Below are the code and all the weights of a small trained network. Each question names an input and a class and asks about switching units off, where a switched-off unit gives its printed mean instead of its output.

import numpy as np


def w(rows, s, z=0):
    codes = np.array(rows[::2]) - 128.0
    scale = np.full(codes.shape[1], s)
    scale[-1] = z or s
    return codes * scale


def f(y):
    return np.maximum(y, 0)


def log_softmax(a):
    a = a - a.max(-1, keepdims=True)
    return a - np.log(np.exp(a).sum(-1, keepdims=True))


def net(x, mask):
    res = np.array(x, float).reshape(1, 4) / 4 @ E
    y = f(res @ A[0][:, :-1].T + A[0][:, -1])
    res = res + np.where(mask, y, B[0][:, -1]) @ B[0][:, :-1]
    return log_softmax(res[-1] @ U[:, :-1].T + U[:, -1])


A, B = {}, {}
E = w([
[249,97,173,118,106,59,190,38],'x0',
[100,244,127,126,96,2,143,147],'x1',
[75,171,223,137,232,133,106,45],'x2',
[144,66,135,242,127,57,27,133],'x3',
],0.0091)
A[0] = w([
[140,93,137,188,112,100,68,132,48],'n1',
[122,129,141,31,148,140,158,148,40],'n2',
[119,170,91,113,80,38,149,186,67],'n3',
[94,159,189,137,165,132,114,71,62],'n4',
[210,113,153,92,125,104,160,67,93],'n5',
[73,141,128,125,143,153,98,177,60],'n6',
[88,138,195,185,215,126,128,79,59],'n7',
[119,72,153,204,98,92,92,146,49],'n8',
[94,135,154,129,174,135,112,56,43],'n9',
[118,153,183,54,121,165,177,138,81],'n10',
[155,94,143,136,134,192,129,132,53],'n11',
[126,149,138,55,94,161,176,135,47],'n12',
[102,195,145,124,81,45,133,129,61],'n13',
[192,118,183,136,80,124,162,90,48],'n14',
[104,165,100,46,146,180,203,107,81],'n15',
[180,74,54,121,9,107,153,203,55],'n16',
[189,99,137,130,156,70,183,110,50],'n17',
[164,87,80,127,112,176,117,124,119],'n18',
[194,88,158,117,115,102,170,75,91],'n19',
[102,161,91,120,135,67,131,114,58],'n20',
[54,163,64,110,150,176,102,192,89],'n21',
[190,105,156,119,100,89,165,80,77],'n22',
[124,196,101,135,114,53,132,157,75],'n23',
[136,127,104,129,90,142,122,106,102],'n24',
[157,74,125,226,143,141,42,108,126],'n25',
[45,132,89,119,135,138,107,137,80],'n26',
[103,210,133,127,104,66,142,133,38],'n27',
[166,55,113,100,163,193,85,98,75],'n28',
[92,127,203,121,216,108,131,94,80],'n29',
[95,169,205,111,200,135,91,62,93],'n30',
[128,121,141,183,142,35,69,162,90],'n31',
[133,74,95,141,133,162,154,130,167],'n32',
[170,139,147,121,115,100,141,90,58],'n33',
[119,52,125,134,153,196,143,100,48],'n34',
[90,100,125,94,143,125,186,133,81],'n35',
[100,164,110,146,137,170,100,154,59],'n36',
[109,149,164,131,182,144,131,119,56],'n37',
[173,119,106,122,135,113,150,81,66],'n38',
[128,164,118,20,124,177,192,137,81],'n39',
[130,70,123,128,160,163,141,129,56],'n40',
[147,105,61,117,40,139,131,190,5],'n41',
[155,136,125,129,136,104,133,89,74],'n42',
[116,73,118,186,149,50,43,135,35],'n43',
[144,59,132,158,137,186,151,142,55],'n44',
[44,121,98,140,129,144,111,177,46],'n45',
[157,48,131,102,164,184,98,116,68],'n46',
[76,135,111,150,149,147,120,174,44],'n47',
[43,152,113,165,154,172,75,221,71],'n48',
],0.011,0.012)
B[0] = w([
[170,170,81,172,83,163,134,59,174],'n1',
[163,160,104,224,101,146,149,90,155],'n2',
[110,159,173,131,187,146,160,150,203],'n3',
[180,107,113,149,134,150,147,177,181],'n4',
[109,75,164,122,116,70,65,110,201],'n5',
[133,97,144,185,164,85,66,118,169],'n6',
[206,111,91,140,136,124,162,178,203],'n7',
[165,172,66,164,80,166,123,66,180],'n8',
[169,103,81,194,156,122,132,177,165],'n9',
[136,164,86,127,83,174,122,82,182],'n10',
[99,161,164,255,190,148,156,129,159],'n11',
[173,152,74,216,99,152,116,77,163],'n12',
[72,164,183,126,183,168,153,129,191],'n13',
[128,79,156,218,145,79,69,107,168],'n14',
[142,161,75,128,63,157,116,62,207],'n15',
[230,74,53,125,144,145,161,222,244],'n16',
[121,80,147,156,155,84,79,108,168],'n17',
[112,156,169,85,173,137,161,162,195],'n18',
[116,105,159,120,141,67,63,119,198],'n19',
[111,166,163,181,179,144,155,137,152],'n20',
[142,81,175,125,122,60,84,97,226],'n21',
[120,96,162,133,147,96,67,123,187],'n22',
[71,166,182,135,189,169,170,135,190],'n23',
[147,133,133,143,136,146,116,133,139],'n24',
[124,170,93,75,53,169,147,70,255],'n25',
[132,85,167,134,132,113,85,118,175],'n26',
[85,160,177,182,210,167,177,120,175],'n27',
[73,175,175,142,184,139,161,126,207],'n28',
[174,111,93,115,121,148,150,194,202],'n29',
[193,87,85,79,125,146,173,214,226],'n30',
[111,186,87,86,89,165,159,71,207],'n31',
[99,149,153,50,140,142,131,149,213],'n32',
[123,101,167,165,145,115,87,116,152],'n33',
[87,167,173,193,183,149,162,129,184],'n34',
[148,152,115,153,125,144,130,109,145],'n35',
[130,92,154,197,131,99,92,119,157],'n36',
[174,113,100,162,132,133,129,146,154],'n37',
[138,120,137,186,124,106,100,123,151],'n38',
[157,169,69,140,61,151,112,60,209],'n39',
[117,169,157,202,173,130,143,135,156],'n40',
[220,102,90,186,151,136,161,185,182],'n41',
[135,130,151,163,155,127,98,122,142],'n42',
[163,173,86,159,86,159,131,67,197],'n43',
[104,154,171,193,186,160,159,130,175],'n44',
[152,85,163,161,142,92,81,108,178],'n45',
[80,174,183,170,176,144,159,126,198],'n46',
[148,108,134,183,168,107,76,111,157],'n47',
[132,84,158,129,145,61,59,96,233],'n48',
],0.0098,0.011)
U = w([
[145,192,66,135,63,160,125,19,107],'0',
[125,70,157,139,147,58,37,94,113],'1',
[196,105,70,134,141,143,167,250,104],'2',
[60,199,176,142,194,160,185,130,112],'3',
[58,133,124,8,52,105,133,137,252],'4',
[27,126,105,57,68,99,123,163,112],'5',
[46,114,92,89,92,106,154,123,114],'6',
],0.011,0.036)

Each question gives the input, the list of numbers given to net, and the class t.
The units are the neurons (one row each of A and B). Each row of codes is followed by its name. A weight is (code - 128) times the scale printed after its matrix; where a second scale follows, it is the last column's (A, B and U).
mask holds one flag per neuron, in row order. A switched-off neuron (its flag False) gives its mean, the last column of its row in B, instead of its output. The means were averaged over made-up inputs and are rounded, as every weight is.
A unit's drop is (log p(t) with every unit on - log p(t) with that unit switched off) / (log p(t) with every unit on - log p(t) with every unit switched off).
The circuit of an input: a set's keep is (log p(t) with only the set's units on - log p(t) with every unit switched off) / (log p(t) with every unit on - log p(t) with every unit switched off). Starting from the 12 units with the biggest drops (on a tie, the unit counted first), units are removed one at a time, each time the one whose removal leaves the highest keep (on an exact tie, the one counted first), for as long as the keep stays at least 0.8.
circuit, biggest first: the units of the circuit, biggest drop first
most important unit: the unit with the biggest drop
k most important neurons: the k neurons with the biggest drops, biggest first
drop of u: that unit's drop, to one decimal
input [-5,-3,-5,-3], class 1: circuit, biggest first -> n21, n48
input [6,-2,8,-1], class 2: circuit, biggest first -> n30
input [5,-4,6,2], class 2: 3 most important neurons -> n30, n7, n29
input [1,-5,-4,5], class 0: 2 most important neurons -> n25, n8
input [-5,7,2,7], class 0: 4 most important neurons -> n43, n31, n8, n1
input [-8,5,0,-7], class 1: 2 most important neurons -> n21, n48
input [-8,3,-8,-6], class 1: 2 most important neurons -> n21, n48
input [0,-5,6,6], class 0: 2 most important neurons -> n25, n16
input [-6,-8,8,-4], class 2: 4 most important neurons -> n30, n7, n29, n9
input [-8,8,-5,-5], class 1: 3 most important neurons -> n21, n48, n45
input [-4,-2,5,3], class 2: 2 most important neurons -> n30, n7
input [7,8,-8,-7], class 2: 2 most important neurons -> n16, n41
input [7,8,-2,2], class 3: 2 most important neurons -> n13, n23
input [8,7,7,-7], class 1: most important unit -> n5
input [1,2,-1,-3], class 4: drop of n43 -> 0.3
input [-4,2,0,-2], class 1: drop of n25 -> 0.1
input [5,-7,8,-6], class 2: drop of n30 -> 0.4
input [-8,-2,7,4], class 1: drop of n48 -> 1.1
